Questions about the table below.
1) Give the bottom-left entry.
2) Give the top-right entry.
3) Give the 2nd entry, reading row by row.
4) Give the entry just right of 503.
5) Give the 1st entry on the main diagonal.
6) Give the bottom-right entry.
7) Give the entry just left of the centre entry.
8) Give the entry just left of 464.
array([[478, 321,  42, 615, 158],
       [573, 464, 958, 428, 432],
       [335, 430, 503, 456, 340]])
1) 335
2) 158
3) 321
4) 456
5) 478
6) 340
7) 464
8) 573

Read these off the grid that follows. Indices start at 0.
1) The entry in the top-left corner?
2) The entry in row 1 and column 0?
3) The top-right entry?
4) The entry at row 0, column 1?
5) The bottom-left entry?
6) The entry in row 2 and column 2?
7) The entry at row 1, column 2?
8) The entry at row 2, column 0?
array([[2, 5, 5, 7, 5],
       [8, 3, 6, 7, 6],
       [6, 2, 6, 7, 6],
       [6, 6, 6, 4, 6],
       [6, 5, 6, 4, 4],
       [5, 6, 6, 5, 5],
       [5, 4, 5, 8, 7],
       [4, 7, 5, 6, 6],
       [6, 6, 6, 7, 6],
       [7, 4, 6, 8, 7]])
1) 2
2) 8
3) 5
4) 5
5) 7
6) 6
7) 6
8) 6
